Below are the code and all the weights of a small trained network. Each question names an input and a class and asks about switching units off, where a switched-off unit gives its printed mean instead of its output.

import numpy as np


def w(rows, s, z=0):
    codes = np.array(rows[::2]) - 128.0
    scale = np.full(codes.shape[1], s)
    scale[-1] = z or s
    return codes * scale


def f(y):
    return y / 2 * (1 + np.tanh(0.7978845608 * (y + 0.044715 * y**3)))


def log_softmax(a):
    a = a - a.max(-1, keepdims=True)
    return a - np.log(np.exp(a).sum(-1, keepdims=True))


def net(x, mask):
    res = np.array(x, float).reshape(1, 5) / 4 @ E
    y = f(res @ A[0][:, :-1].T + A[0][:, -1])
    res = res + np.where(mask, y, B[0][:, -1]) @ B[0][:, :-1]
    return log_softmax(res[-1] @ U[:, :-1].T + U[:, -1])


A, B = {}, {}
E = w([
[129,124,173,127,51,89,133,72,126,115,132,130],'x0',
[136,128,153,137,150,150,202,139,120,28,133,115],'x1',
[127,129,131,129,130,129,127,128,128,130,129,124],'x2',
[124,108,106,109,151,8,123,163,114,94,131,116],'x3',
[125,127,131,128,129,128,126,126,127,129,134,125],'x4',
],0.011)
A[0] = w([
[124,127,123,123,192,41,130,160,127,94,131,121,9],'N1',
[131,125,91,125,160,128,118,154,120,142,125,134,213],'N2',
[126,122,99,113,189,21,132,171,132,76,128,130,180],'N3',
[127,129,169,122,39,123,149,81,130,82,131,134,141],'N4',
[131,123,138,127,115,116,156,125,122,61,130,125,239],'N5',
[123,131,113,123,125,133,77,126,130,233,131,136,177],'N6',
[118,140,132,137,154,191,139,123,144,86,115,132,138],'N7',
[119,129,141,124,89,5,91,106,135,166,130,130,105],'N8',
[136,132,147,126,133,175,136,125,113,135,131,119,155],'N9',
[125,121,109,128,157,143,127,154,133,131,131,126,180],'N10',
],0.021,0.012)
B[0] = w([
[119,132,74,124,194,249,110,142,162,158,114,142,182],'N1',
[126,131,133,103,143,159,111,124,143,138,135,136,200],'N2',
[137,131,133,229,70,80,150,117,99,106,102,106,254],'N3',
[132,131,87,228,127,148,142,140,116,118,91,111,207],'N4',
[120,131,118,81,164,175,98,133,152,167,142,147,213],'N5',
[133,133,97,231,131,163,141,131,128,116,93,116,234],'N6',
[132,125,167,69,116,107,119,110,134,135,145,130,194],'N7',
[127,121,178,16,122,62,132,124,124,118,169,136,220],'N8',
[109,117,102,98,150,92,106,146,128,138,140,141,176],'N9',
[120,123,126,93,128,140,132,119,137,132,141,146,179],'N10',
],0.018,0.02)
U = w([
[116,136,108,124,155,183,97,125,159,168,124,137,249],'0',
[144,131,123,168,102,117,172,135,107,81,104,91,64],'1',
[122,109,197,12,126,88,113,117,137,124,197,140,102],'2',
],0.011,0.0017)

Each question gives the input, the list of numbers given to net, and the class t.
The units are the neurons (one row each of A and B). Each row of codes is followed by its name. A weight is (code - 128) times the scale printed after its matrix; where a second scale follows, it is the last column's (A, B and U).
mask holds one flag per neuron, in row order. A switched-off neuron (its flag False) gives its mean, the last column of its row in B, instead of its output. The means were averaged over made-up inputs and are rounded, as every weight is.
A unit's drop is (log p(t) with every unit on - log p(t) with that unit switched off) / (log p(t) with every unit on - log p(t) with every unit switched off).
The circuit of an input: a set's keep is (log p(t) with only the set's units on - log p(t) with every unit switched off) / (log p(t) with every unit on - log p(t) with every unit switched off). Starting from all 10 units, units are removed one at a time, each time the one whose removal leaves the highest keep (on an exact tie, the one counted first), for as long as the keep stays at least 0.8.
units of the circuit, in order: the units of the circuit, biggest drop first
most important unit: the unit with the biggest drop
top k neurons: the k neurons with the biggest drops, biggest first
drop when u is switched off: that unit's drop, to one decimal
input [2,4,-6,-2,2], class 0: top 4 neurons : [N8 N3 N4 N5]
input [7,5,-4,-7,-5], class 0: most important unit : N3
input [3,6,-8,-4,2], class 0: top 4 neurons : [N4 N8 N3 N5]
input [4,0,-3,-8,-6], class 1: top 4 neurons : [N1 N5 N4 N2]
input [1,-5,1,1,-7], class 2: top 4 neurons : [N8 N3 N4 N1]
input [-1,4,1,1,-8], class 0: top 4 neurons : [N8 N5 N6 N4]
input [-8,6,8,0,0], class 2: top 3 neurons : [N6 N7 N4]
input [3,7,-4,-3,-7], class 0: top 4 neurons : [N4 N8 N5 N3]
input [-2,2,5,7,-4], class 0: top 2 neurons : [N1 N5]
input [4,2,-8,-1,-7], class 0: top 3 neurons : [N3 N5 N6]
input [-2,8,4,2,5], class 0: top 2 neurons : [N5 N8]
input [-4,-3,4,6,-4], class 1: top 2 neurons : [N3 N5]
input [1,-5,-7,-6,1], class 1: top 3 neurons : [N5 N1 N6]
input [5,-7,-2,1,-4], class 2: units of the circuit, in order : [N8]
input [0,6,4,-2,-2], class 2: top 3 neurons : [N6 N7 N1]
input [0,3,7,8,-6], class 0: top 3 neurons : [N1 N5 N4]
input [6,-2,-1,2,4], class 2: drop when N3 is switched off : 0.2
input [-5,-7,6,1,-7], class 1: drop when N6 is switched off : 1.2
input [4,-5,1,8,8], class 2: drop when N8 is switched off : 7.1
input [-5,3,-2,5,6], class 0: units of the circuit, in order : [N1]
input [7,-1,7,4,-5], class 2: drop when N6 is switched off : 0.6
